Small tables with named rows and columns. After each table, cells are looked up by row and column.

zekob =
,posaken,pituzer,zisota,zosono,rido,bor,regi
seteve,124,118,125,188,83,145,78
sol,127,128,58,73,107,239,130
lanovin,66,50,62,45,118,114,104
dup,129,149,61,140,41,19,129

pituzer of lanovin = 50
zisota of dup = 61
zosono of sol = 73
rido of sol = 107
pituzer of seteve = 118
bor of lanovin = 114
regi of sol = 130
zosono of dup = 140
regi of dup = 129
rido of lanovin = 118
rido of seteve = 83
pituzer of dup = 149
zosono of seteve = 188
regi of lanovin = 104
pituzer of sol = 128
bor of sol = 239

dunofe
|  | tafebi | dok | ganepir | kupabin | tikope |
|---|---|---|---|---|---|
| tebu | 55 | 149 | 89 | 107 | 219 |
| galaguz | 130 | 129 | 119 | 143 | 159 |
| zil | 79 | 141 | 98 | 119 | 200 |
| nar | 63 | 144 | 90 | 112 | 211 |
| delo | 50 | 150 | 86 | 107 | 220 |
| metur | 35 | 152 | 79 | 99 | 234 |
| duki | 72 | 144 | 95 | 115 | 203 |
| fekabi | 114 | 133 | 110 | 133 | 171 |

kupabin of tebu is 107
ganepir of metur is 79
dok of fekabi is 133
ganepir of zil is 98
tikope of fekabi is 171
ganepir of duki is 95
dok of nar is 144
Which row has the largest ganepir? galaguz

Table tav
|  | kob | san | perodis | masor | gofo | sig | munolum |
|---|---|---|---|---|---|---|---|
| foz | 49035 | 28523 | 31215 | 34413 | 40429 | 41304 | 41427 |
| gulalek | 45406 | 34092 | 38076 | 48378 | 43424 | 28943 | 24786 |
| vum | 90262 | 7856 | 15665 | 50460 | 63003 | 17406 | 1206 |
| lev | 67890 | 20407 | 24251 | 51999 | 54662 | 23002 | 9643 |
| nal | 38565 | 40450 | 34653 | 27240 | 36514 | 50306 | 59703 |
| rerilak | 23457 | 48650 | 47180 | 37530 | 32989 | 44439 | 44749 |
| koburul | 13660 | 51136 | 51854 | 47467 | 30893 | 37418 | 28202 |

What is the masor of gulalek in tav? 48378
What is the masor of lev in tav? 51999
What is the masor of vum in tav? 50460
What is the perodis of gulalek in tav? 38076
What is the munolum of vum in tav? 1206
What is the kob of koburul in tav? 13660
What is the perodis of lev in tav? 24251
What is the perodis of foz in tav? 31215
What is the munolum of foz in tav? 41427

ses:
       tubu  keb  fir  makesam  nez  limi  feb  medeni  venov
miz      35  147   83      117   84    96  169      74    133
dariz    98  111  102      130   82    80  169     133    106
nobol   131   83   81      196   74    22  118     120    113
sab      38  214  131       49  135   172  207     109    113
gabed   129   83   80      200   74    27  116     116    116

tubu of sab = 38
nez of miz = 84
makesam of miz = 117
medeni of nobol = 120
fir of miz = 83
fir of gabed = 80
feb of dariz = 169
Which row has the largest venov? miz

Table fimekos
fields: tif, sof, fakore, nutefeb, bap, der, bev, funel, tak, dekarir
rabule: [6.823, 7.730, 4.415, 5.956, 5.147, 6.578, 5.514, 3.490, 4.976, 5.116]
baris: [5.175, 5.684, 7.132, 4.501, 4.507, 5.409, 3.693, 5.467, 2.277, 5.382]
vip: [4.976, 4.882, 5.324, 5.418, 4.178, 4.798, 5.141, 5.006, 5.584, 4.632]
boz: [5.203, 5.933, 4.766, 5.508, 4.371, 3.439, 4.478, 5.318, 4.795, 4.207]
gebolum: [4.512, 4.418, 4.210, 5.955, 6.812, 3.779, 5.523, 6.599, 3.101, 5.393]
nisin: [6.190, 4.669, 4.393, 5.415, 1.211, 5.607, 3.980, 5.338, 4.711, 4.630]
pegigav: [4.466, 5.149, 5.952, 5.926, 3.780, 4.159, 4.071, 5.693, 6.164, 5.563]
zud: [6.009, 6.000, 5.203, 5.923, 5.319, 5.393, 5.721, 3.775, 4.209, 4.648]
div: [5.871, 5.232, 5.885, 5.923, 3.970, 5.264, 4.929, 3.656, 6.447, 4.651]
tik: [5.165, 5.346, 5.571, 5.314, 3.151, 5.258, 6.323, 3.656, 4.814, 5.744]
ketase: [4.378, 6.569, 5.842, 6.013, 4.182, 5.539, 5.912, 4.701, 6.741, 3.872]
mufil: [4.917, 5.328, 5.499, 5.533, 4.190, 5.317, 5.863, 5.140, 4.598, 5.494]
bibir: [5.120, 5.745, 4.911, 6.125, 4.508, 5.345, 5.638, 5.532, 5.731, 4.810]

What is the tak of nisin in fimekos?
4.711
What is the bap of boz in fimekos?
4.371
What is the sof of ketase in fimekos?
6.569
What is the dekarir of bibir in fimekos?
4.810
What is the der of baris in fimekos?
5.409
What is the tif of boz in fimekos?
5.203

Table neda
        lipesak    bon
bire      -5578   5254
goz       -8295  -1929
mozez       987   2553
sikuve     2894  -5896
sedak     -3687  -7027
deket     -2045   -685
kivi       5740   8398

mozez, lipesak => 987
kivi, lipesak => 5740
sikuve, bon => -5896
goz, bon => -1929
sedak, lipesak => -3687
bire, lipesak => -5578
bire, bon => 5254
sikuve, lipesak => 2894
kivi, bon => 8398
goz, lipesak => -8295
deket, bon => -685
deket, lipesak => -2045
mozez, bon => 2553
sedak, bon => -7027
Which row has the largest bon? kivi

vuk
|  | fopiz | bepe | bepite | bos | ganof | direb | fudi | kaleb |
|---|---|---|---|---|---|---|---|---|
| zez | 1020 | 2554 | 5567 | 6262 | 1668 | 4339 | 5550 | 4410 |
| vez | 6506 | 6652 | 1710 | 3044 | 754 | 2795 | 2424 | 2055 |
| nefu | 2767 | 5151 | 4426 | 2598 | 5176 | 1479 | 5847 | 5169 |
| vegel | 2111 | 642 | 3412 | 3579 | 2541 | 3623 | 7894 | 4644 |
| sigag | 2901 | 1101 | 4719 | 4063 | 1943 | 2264 | 4422 | 4635 |
| gatam | 2082 | 1853 | 3425 | 2143 | 4318 | 4487 | 5214 | 3606 |
| dukeku | 3360 | 3750 | 4225 | 3336 | 4945 | 3358 | 3897 | 3615 |
| buv | 174 | 3390 | 1549 | 2553 | 3678 | 7265 | 1760 | 3844 |
| zevav | 6650 | 6458 | 1581 | 3473 | 1063 | 2837 | 2137 | 2113 |
| bev | 3638 | 3641 | 4295 | 3423 | 5194 | 3358 | 4188 | 3695 |
| lom | 2723 | 3480 | 5017 | 4031 | 4003 | 3648 | 3863 | 3224 |

fopiz of vez is 6506
bos of buv is 2553
bos of zevav is 3473
bepe of gatam is 1853
bos of dukeku is 3336
fudi of dukeku is 3897
bos of lom is 4031
ganof of bev is 5194
direb of lom is 3648
kaleb of lom is 3224
fudi of bev is 4188
ganof of sigag is 1943
bepite of lom is 5017
fopiz of zez is 1020
fudi of gatam is 5214
ganof of zez is 1668
ganof of gatam is 4318
bepe of lom is 3480
bos of vez is 3044
bos of sigag is 4063
Which row has the largest fudi? vegel

